Below are the code and all the weights of a small trained network. Each question names an input and a target symbol and asks about switching units off, where a switched-off unit gives its printed mean instead of its output.

import numpy as np


def w(rows, s, z=0):
    codes = np.array(rows[::2]) - 128.0
    scale = np.full(codes.shape[1], s)
    scale[-1] = z or s
    return codes * scale


def f(y):
    return y / 2 * (1 + np.tanh(0.7978845608 * (y + 0.044715 * y**3)))


def softmax(a):
    e = np.exp(a - a.max(-1, keepdims=True))
    return e / e.sum(-1, keepdims=True)


def log_softmax(a):
    a = a - a.max(-1, keepdims=True)
    return a - np.log(np.exp(a).sum(-1, keepdims=True))


def net(x, mask):
    ids = ['ΔΛΠβγεμσ'.index(c) for c in x.split()]
    T = len(ids)
    res = E[ids] + P[:T]
    r = res
    for j in range(2):
        rows = slice(3 * j, 3 * j + 3)
        q, k, v = (r @ M[0][rows].T for M in (Q, K, V))
        z = softmax(np.where(np.tri(T) > 0, q @ k.T / 3**0.5, -1e9)) @ v
        o = O[0][rows]
        res = res + np.where(mask[j], z, o[:, -1]) @ o[:, :-1]
    y = f(res @ A[0][:, :-1].T + A[0][:, -1])
    res = res + np.where(mask[2:14], y, B[0][:, -1]) @ B[0][:, :-1]
    return log_softmax(res[-1] @ U[:, :-1].T + U[:, -1])


Q, K, V, O, A, B = {}, {}, {}, {}, {}, {}
E = w([
[161,117,154,142,124],'Δ',
[162,143,167,118,70],'Λ',
[82,82,34,133,142],'Π',
[69,108,56,100,84],'β',
[64,62,199,254,231],'γ',
[152,120,89,147,84],'ε',
[110,126,148,79,81],'μ',
[109,103,149,30,170],'σ',
],0.0071)
P = w([
[121,144,115,124,142],'0',
[212,35,107,105,139],'1',
[97,34,152,143,88],'2',
[73,254,111,145,186],'3',
[248,136,49,115,183],'4',
[130,43,91,21,69],'5',
],0.0055)
Q[0] = w([
[219,126,113,132,141],'H1',
[108,178,115,107,223],'H1',
[127,101,118,61,135],'H1',
[27,152,186,145,135],'H2',
[113,185,79,125,80],'H2',
[136,253,134,105,196],'H2',
],0.031)
K[0] = w([
[60,69,157,100,50],'H1',
[165,9,171,189,199],'H1',
[90,138,153,218,148],'H1',
[227,201,32,80,151],'H2',
[195,35,155,147,183],'H2',
[205,5,99,51,46],'H2',
],0.023)
V[0] = w([
[139,209,85,126,7],'H1',
[42,122,124,170,131],'H1',
[97,176,225,85,90],'H1',
[206,155,78,225,64],'H2',
[38,82,1,99,150],'H2',
[89,98,125,213,238],'H2',
],0.016)
O[0] = w([
[156,207,55,111,180,93],'H1',
[64,143,127,147,138,148],'H1',
[110,110,141,60,205,18],'H1',
[225,145,31,158,133,131],'H2',
[67,251,126,108,45,252],'H2',
[135,102,160,219,55,201],'H2',
],0.014,0.0026)
A[0] = w([
[58,60,104,243,128,14],'N1',
[122,92,179,219,255,20],'N2',
[32,26,24,172,151,85],'N3',
[117,63,211,9,98,182],'N4',
[127,100,252,122,129,53],'N5',
[210,128,194,5,53,34],'N6',
[194,86,32,34,124,254],'N7',
[199,4,63,129,200,135],'N8',
[236,123,192,198,96,195],'N9',
[116,193,74,13,162,104],'N10',
[86,79,26,127,163,53],'N11',
[211,153,29,31,130,56],'N12',
],0.007,0.0039)
B[0] = w([
[113,250,113,71,163,197],'N1',
[214,180,221,158,37,139],'N2',
[95,186,105,77,52,150],'N3',
[114,19,172,115,54,201],'N4',
[245,202,157,136,154,193],'N5',
[167,247,138,119,94,133],'N6',
[191,26,55,203,159,254],'N7',
[38,232,228,216,191,205],'N8',
[83,53,99,138,199,220],'N9',
[96,124,147,23,220,205],'N10',
[195,145,229,99,135,142],'N11',
[238,200,140,80,52,229],'N12',
],0.011,0.0083)
U = w([
[58,168,98,204,17,120],'Δ',
[155,158,215,134,204,8],'Λ',
[124,193,203,168,109,11],'Π',
[78,40,141,44,177,105],'β',
[126,63,216,119,39,115],'γ',
[206,116,68,121,63,149],'ε',
[26,46,124,252,162,255],'μ',
[41,216,123,81,134,119],'σ',
],0.003,0.0042)

Each question gives the input, a string of symbols that net reads in full, and the target symbol t.
The units are the heads (3 rows each of Q, K, V and O) and the neurons (one row each of A and B). Each row of codes is followed by its name. A weight is (code - 128) times the scale printed after its matrix; where a second scale follows, it is the last column's (O, A, B and U).
mask holds one flag per unit, heads first, then neurons. A switched-off unit (its flag False) gives its mean, the last column of its rows in O or B, instead of its output. The means were averaged over made-up inputs and are rounded, as every weight is.
A unit's drop is (log p(t) with every unit on - log p(t) with that unit switched off) / (log p(t) with every unit on - log p(t) with every unit switched off).
The circuit of an input: a set's keep is (log p(t) with only the set's units on - log p(t) with every unit switched off) / (log p(t) with every unit on - log p(t) with every unit switched off). Starting from the 12 units with the biggest drops (on a tie, the unit counted first), units are removed one at a time, each time the one whose removal leaves the highest keep (on an exact tie, the one counted first), for as long as the keep stays at least 0.8.
units of the circuit, in order: the units of the circuit, biggest drop first
most important unit: the unit with the biggest drop
k most important neurons: the k neurons with the biggest drops, biggest first
input Λ σ Π Π, target γ: most important neuron -> [N4]
input σ ε β, target γ: units of the circuit, in order -> [H2 N4 H1]
input Λ ε Δ, target Λ: units of the circuit, in order -> [H2 H1 N8]
input ε Δ γ ε Δ ε, target μ: units of the circuit, in order -> [H2 N9]
input Π ε Δ, target Δ: units of the circuit, in order -> [H2 H1]
input γ ε ε Π Δ, target μ: units of the circuit, in order -> [N9 H2]
input ε Δ β μ Π, target σ: units of the circuit, in order -> [H2 N7]
input ε μ σ σ Δ, target γ: units of the circuit, in order -> [H2 N4 H1]
input σ Λ Π ε, target Λ: units of the circuit, in order -> [H2 N8]
input β Π Λ Δ β, target Λ: 3 most important neurons -> [N8 N11 N12]
input Δ Δ Λ ε Δ Δ, target ε: units of the circuit, in order -> [H2 H1 N12 N7]
input Δ β Δ Λ β Δ, target Λ: units of the circuit, in order -> [H1 H2 N8]
input β β ε ε ε, target ε: 3 most important neurons -> [N12 N8 N7]
input ε σ γ μ, target γ: most important unit -> N4
input β β β β ε Π, target σ: 2 most important neurons -> [N10 N7]
input ε β ε β Λ, target ε: 2 most important neurons -> [N12 N8]
input σ ε μ Π, target ε: 2 most important neurons -> [N12 N7]
input ε Λ Δ γ μ, target μ: units of the circuit, in order -> [N12 H2]
input μ ε σ σ, target ε: units of the circuit, in order -> [H2 N12 H1]
input σ Δ ε β ε, target ε: most important unit -> H2
input ε σ ε β, target γ: units of the circuit, in order -> [H2 H1 N4]
input ε Δ β Δ β β, target μ: units of the circuit, in order -> [H2 N12]
input ε Δ Δ, target ε: 3 most important neurons -> [N12 N8 N7]
input μ β Π, target β: 2 most important neurons -> [N10 N8]
input β Λ γ Π σ, target γ: 3 most important neurons -> [N4 N8 N2]
input γ ε σ σ β γ, target γ: 2 most important neurons -> [N4 N8]
input Π γ γ Π Δ Λ, target μ: most important unit -> N9
input μ ε β β ε, target σ: 2 most important neurons -> [N10 N7]
